Below is a small trained network, with its code and all its weights. Each question gives an input and a class and asks what happens when units are switched off, that is, made to give their printed mean instead of their output.

import numpy as np


def w(rows, s, z=0):
    codes = np.array(rows[::2]) - 128.0
    scale = np.full(codes.shape[1], s)
    scale[-1] = z or s
    return codes * scale


def f(y):
    return y / 2 * (1 + np.tanh(0.7978845608 * (y + 0.044715 * y**3)))


def log_softmax(a):
    a = a - a.max(-1, keepdims=True)
    return a - np.log(np.exp(a).sum(-1, keepdims=True))


def net(x, mask):
    res = np.array(x, float).reshape(1, 3) / 4 @ E
    y = f(res @ A[0][:, :-1].T + A[0][:, -1])
    res = res + np.where(mask, y, B[0][:, -1]) @ B[0][:, :-1]
    return log_softmax(res[-1] @ U[:, :-1].T + U[:, -1])


A, B = {}, {}
E = w([
[105,216,127,46,97,134,171,165,250],'x0',
[102,103,186,95,83,182,111,83,149],'x1',
[179,115,130,110,153,225,61,164,175],'x2',
],0.015)
A[0] = w([
[167,210,72,129,169,10,70,165,132,230],'neuron 0',
[21,149,62,50,108,52,152,111,136,90],'neuron 1',
[153,93,156,117,56,192,16,89,203,234],'neuron 2',
[180,181,3,192,147,113,100,206,162,116],'neuron 3',
[51,74,144,172,18,105,107,4,166,250],'neuron 4',
[152,131,166,96,86,191,92,140,245,209],'neuron 5',
],0.0076,0.0022)
B[0] = w([
[209,89,90,112,132,69,160,77,170,228],'neuron 0',
[144,152,165,95,78,104,172,127,104,223],'neuron 1',
[79,117,50,166,234,111,97,165,75,237],'neuron 2',
[177,120,77,103,125,192,103,88,192,214],'neuron 3',
[66,125,119,94,198,11,97,62,49,207],'neuron 4',
[81,134,78,79,198,121,150,171,135,253],'neuron 5',
],0.011)
U = w([
[151,109,237,104,57,130,97,176,126,2],'0',
[211,125,104,97,138,177,127,143,185,207],'1',
[121,131,209,106,28,195,110,151,114,2],'2',
[149,63,200,186,168,113,44,99,28,254],'3',
[38,164,122,75,255,173,139,216,119,87],'4',
[114,190,200,74,54,43,214,154,125,226],'5',
[210,181,146,212,106,54,157,129,75,3],'6',
],0.0075,0.0029)

Each question gives the input, the list of numbers given to net, and the class t.
The units are the neurons (one row each of A and B). Each row of codes is followed by its name. A weight is (code - 128) times the scale printed after its matrix; where a second scale follows, it is the last column's (A, B and U).
mask holds one flag per neuron, in row order. A switched-off neuron (its flag False) gives its mean, the last column of its row in B, instead of its output. The means were averaged over made-up inputs and are rounded, as every weight is.
A unit's drop is (log p(t) with every unit on - log p(t) with that unit switched off) / (log p(t) with every unit on - log p(t) with every unit switched off).
The circuit of an input: a set's keep is (log p(t) with only the set's units on - log p(t) with every unit switched off) / (log p(t) with every unit on - log p(t) with every unit switched off). Starting from all 6 units, units are removed one at a time, each time the one whose removal leaves the highest keep (on an exact tie, the one counted first), for as long as the keep stays at least 0.8.
circuit, biggest first: the units of the circuit, biggest drop first
top k neurons: the k neurons with the biggest drops, biggest first
drop of u: that unit's drop, to one decimal
input [-6,-8,2], class 1: circuit, biggest first	(neuron 3; neuron 4)
input [-8,-7,-8], class 6: circuit, biggest first	(neuron 0)
input [-1,-3,1], class 1: circuit, biggest first	(neuron 4; neuron 2)
input [-6,8,7], class 4: top 2 neurons	(neuron 2; neuron 5)
input [-4,-5,7], class 1: top 2 neurons	(neuron 3; neuron 4)
input [-6,7,8], class 4: top 2 neurons	(neuron 2; neuron 5)
input [3,2,-2], class 5: top 3 neurons	(neuron 2; neuron 1; neuron 3)
input [5,-3,3], class 1: top 4 neurons	(neuron 3; neuron 4; neuron 2; neuron 0)
input [-5,-8,5], class 1: drop of neuron 3	0.2
input [-4,6,7], class 4: drop of neuron 5	0.0
input [-2,-8,-1], class 1: drop of neuron 3	0.4
